Look-ups in named tables: a row name and a column name give one cell, copied from the table.

dubel:
|  | zirus | koro | dilema | tavudev | bim |
|---|---|---|---|---|---|
| viso | 75 | 38 | 58 | 52 | 22 |
| bese | 43 | 32 | 39 | 55 | 19 |
| bab | 11 | 46 | 24 | 10 | 47 |
| paguki | 58 | 49 | 66 | 48 | 13 |
| tefezu | 57 | 38 | 58 | 52 | 23 |
| sike | 47 | 47 | 45 | 40 | 24 |
| pamevu | 55 | 17 | 42 | 67 | 19 |

What is the bim of viso in dubel? 22
What is the dilema of sike in dubel? 45
What is the dilema of tefezu in dubel? 58
What is the dilema of bab in dubel? 24
What is the koro of bab in dubel? 46
What is the dilema of pamevu in dubel? 42
What is the koro of pamevu in dubel? 17
What is the bim of bab in dubel? 47
What is the koro of viso in dubel? 38
What is the koro of paguki in dubel? 49
What is the tavudev of tefezu in dubel? 52
What is the bim of pamevu in dubel? 19
What is the bim of bese in dubel? 19
What is the tavudev of bab in dubel? 10
What is the tavudev of sike in dubel? 40
What is the zirus of viso in dubel? 75
What is the bim of sike in dubel? 24
What is the tavudev of bese in dubel? 55
What is the dilema of bese in dubel? 39

mig =
cols = lizota, zed, liniv, tufudop
fivel: [4090, 4096, 7605, 4066]
liv: [6897, 6897, 9514, 6917]
mit: [2565, 2579, 1204, 2530]
lebe: [7253, 7253, 2766, 7299]
tigor: [5326, 5334, 2467, 5338]

lizota of lebe = 7253
lizota of fivel = 4090
liniv of liv = 9514
liniv of tigor = 2467
zed of fivel = 4096
zed of liv = 6897
lizota of mit = 2565
liniv of lebe = 2766
tufudop of mit = 2530
liniv of fivel = 7605
tufudop of fivel = 4066
zed of lebe = 7253
lizota of tigor = 5326
zed of tigor = 5334
Which row has the largest lizota? lebe

Table nudapug
,gekoze,biken,guna,ponunet
bos,3565,-2898,-4286,3712
zut,3678,-1800,-2656,2454
rirud,-285,-4263,-6612,5424
gepir,4854,-3107,-4582,3930
mekid,204,-3303,-5109,4239
fer,3355,-4541,-6882,5708

bos, guna -> -4286
gepir, guna -> -4582
rirud, gekoze -> -285
mekid, ponunet -> 4239
fer, guna -> -6882
zut, ponunet -> 2454
gepir, ponunet -> 3930
fer, gekoze -> 3355
mekid, biken -> -3303
zut, guna -> -2656
bos, biken -> -2898
rirud, biken -> -4263
rirud, guna -> -6612
bos, gekoze -> 3565

bigop =
fields: miget, bemumaz, tekede, guf, bipuz, ton, bemat
zenizif: [0.445, 0.604, 0.450, 0.465, 0.051, 0.429, 0.451]
miko: [0.436, 0.279, 0.444, 0.428, 0.089, 0.435, 0.420]
posotaz: [0.439, 0.207, 0.429, 0.424, 0.799, 0.439, 0.436]
zuv: [0.456, 0.120, 0.457, 0.463, 0.705, 0.433, 0.459]
lag: [0.437, 0.811, 0.446, 0.453, 0.632, 0.434, 0.451]
piv: [0.443, 0.063, 0.433, 0.417, 0.308, 0.441, 0.423]
kanila: [0.434, 0.807, 0.434, 0.417, 0.613, 0.443, 0.427]
muna: [0.435, 0.480, 0.436, 0.408, 0.885, 0.448, 0.421]

miko, tekede -> 0.444
posotaz, bemumaz -> 0.207
zenizif, bemat -> 0.451
zenizif, guf -> 0.465
posotaz, tekede -> 0.429
piv, bemumaz -> 0.063
kanila, tekede -> 0.434
miko, bemat -> 0.420
kanila, bemumaz -> 0.807
posotaz, miget -> 0.439
zuv, tekede -> 0.457
miko, guf -> 0.428
zuv, ton -> 0.433
posotaz, ton -> 0.439

Table bik
         finob   lesu  kizaz   mova  lumupa
zitokom  -7838   2865  -7042   3264    2722
nofamef   5856  -7571   3805  -7936   -7745
mobo     -7775   2858  -7119   3196    2656
sek       5366  -8424   4340  -8802   -8265
bamuvak  -6335   1233  -5219   1379    1244
lef      -6649   2201  -6195   2330    1903
nufi      5247  -8076   4181  -8419   -8188
gidude   -3470   -705  -3259   -626    -770
ritaf    -6857   1864  -5790   2135    1882

lumupa of bamuvak = 1244
finob of ritaf = -6857
kizaz of nofamef = 3805
lesu of zitokom = 2865
finob of gidude = -3470
lumupa of lef = 1903
mova of bamuvak = 1379
kizaz of nufi = 4181
finob of zitokom = -7838
lesu of bamuvak = 1233
mova of gidude = -626
finob of lef = -6649
lumupa of gidude = -770
mova of nufi = -8419
mova of nofamef = -7936
kizaz of gidude = -3259
finob of sek = 5366
Row with the largest mova: zitokom

nevepop:
          nima  kaguvi     pev     mil   lolem  seruge  zogila  silaki  lubaze
fuba     0.197   0.499   0.188  -0.524  -0.073   0.153  -0.538  -0.061  -0.108
bonimo   0.233  -0.597   0.247   0.576  -0.279   0.245   0.575  -0.147  -0.330
rorov    0.396  -0.463   0.408   0.444  -0.407   0.383   0.450  -0.187  -0.420
tume    -0.506  -0.355  -0.518   0.301   0.352  -0.497   0.302   0.173   0.378
lovame   0.493   0.201   0.505  -0.278  -0.425   0.467  -0.255  -0.212  -0.439
nub     -0.472  -0.371  -0.477   0.217   0.318  -0.448   0.240   0.125   0.360
tede    -0.058  -0.675  -0.067   0.576   0.007  -0.072   0.564   0.003   0.002

mil of tede is 0.576
pev of tede is -0.067
zogila of bonimo is 0.575
mil of fuba is -0.524
zogila of tume is 0.302
lolem of fuba is -0.073
pev of fuba is 0.188
silaki of tume is 0.173
lolem of tume is 0.352

Table dilaf
,katoseb,zezaso
zisalet,-94.916,-22.681
zadavun,-46.888,35.150
poz,47.960,13.149
razi,-9.622,-34.111
gul,8.761,-21.854
fozume,10.603,-17.673
bam,-43.768,14.398
dulo,52.113,-44.232
rasamav,-11.115,-50.501
vil,-21.616,-82.130
bemine,-95.334,-59.645
voto,24.816,-31.088
nakepaz,-36.710,21.719
bunato,-10.382,-53.181

zezaso of zadavun = 35.150
katoseb of nakepaz = -36.710
katoseb of vil = -21.616
katoseb of zadavun = -46.888
katoseb of gul = 8.761
katoseb of bemine = -95.334
zezaso of fozume = -17.673
zezaso of bemine = -59.645
zezaso of nakepaz = 21.719
katoseb of razi = -9.622
zezaso of zisalet = -22.681
katoseb of poz = 47.960
katoseb of zisalet = -94.916

vog =
,tetif,nupi,rezer,golu,soki,betisu,duse,fot
fime,0.085,0.307,-0.294,-0.519,0.163,-0.193,0.446,0.135
pamuk,-0.162,0.032,0.754,0.593,-0.044,0.589,0.808,0.438
tegoren,0.368,0.406,0.311,0.529,0.302,-0.376,0.751,-0.011
vupuvoz,-0.514,0.666,0.001,-0.452,0.389,0.770,0.708,-0.065
dok,0.115,0.517,-0.347,-0.247,-0.193,0.499,0.569,0.651
mizagab,-0.438,0.286,0.688,-0.246,-0.424,0.564,0.284,-0.398
lisab,0.191,0.277,0.802,-0.482,-0.426,0.322,0.348,0.519
devola,0.202,0.596,-0.093,-0.202,0.487,0.174,-0.309,-0.081
zuru,-0.255,-0.531,-0.446,0.391,0.743,-0.036,0.675,-0.366
fud,-0.156,-0.384,0.329,0.012,0.460,0.473,0.066,-0.076
guzon,0.722,-0.431,0.795,0.124,0.079,-0.499,0.342,-0.337
sose,-0.551,0.612,-0.428,0.749,0.212,0.421,0.484,0.172

betisu of dok = 0.499
tetif of fime = 0.085
fot of pamuk = 0.438
golu of dok = -0.247
soki of guzon = 0.079
tetif of pamuk = -0.162
tetif of devola = 0.202
rezer of zuru = -0.446
tetif of guzon = 0.722
rezer of sose = -0.428
fot of sose = 0.172
tetif of vupuvoz = -0.514
nupi of lisab = 0.277
nupi of dok = 0.517
soki of sose = 0.212
betisu of tegoren = -0.376
nupi of zuru = -0.531
soki of fud = 0.460
tetif of zuru = -0.255
duse of vupuvoz = 0.708

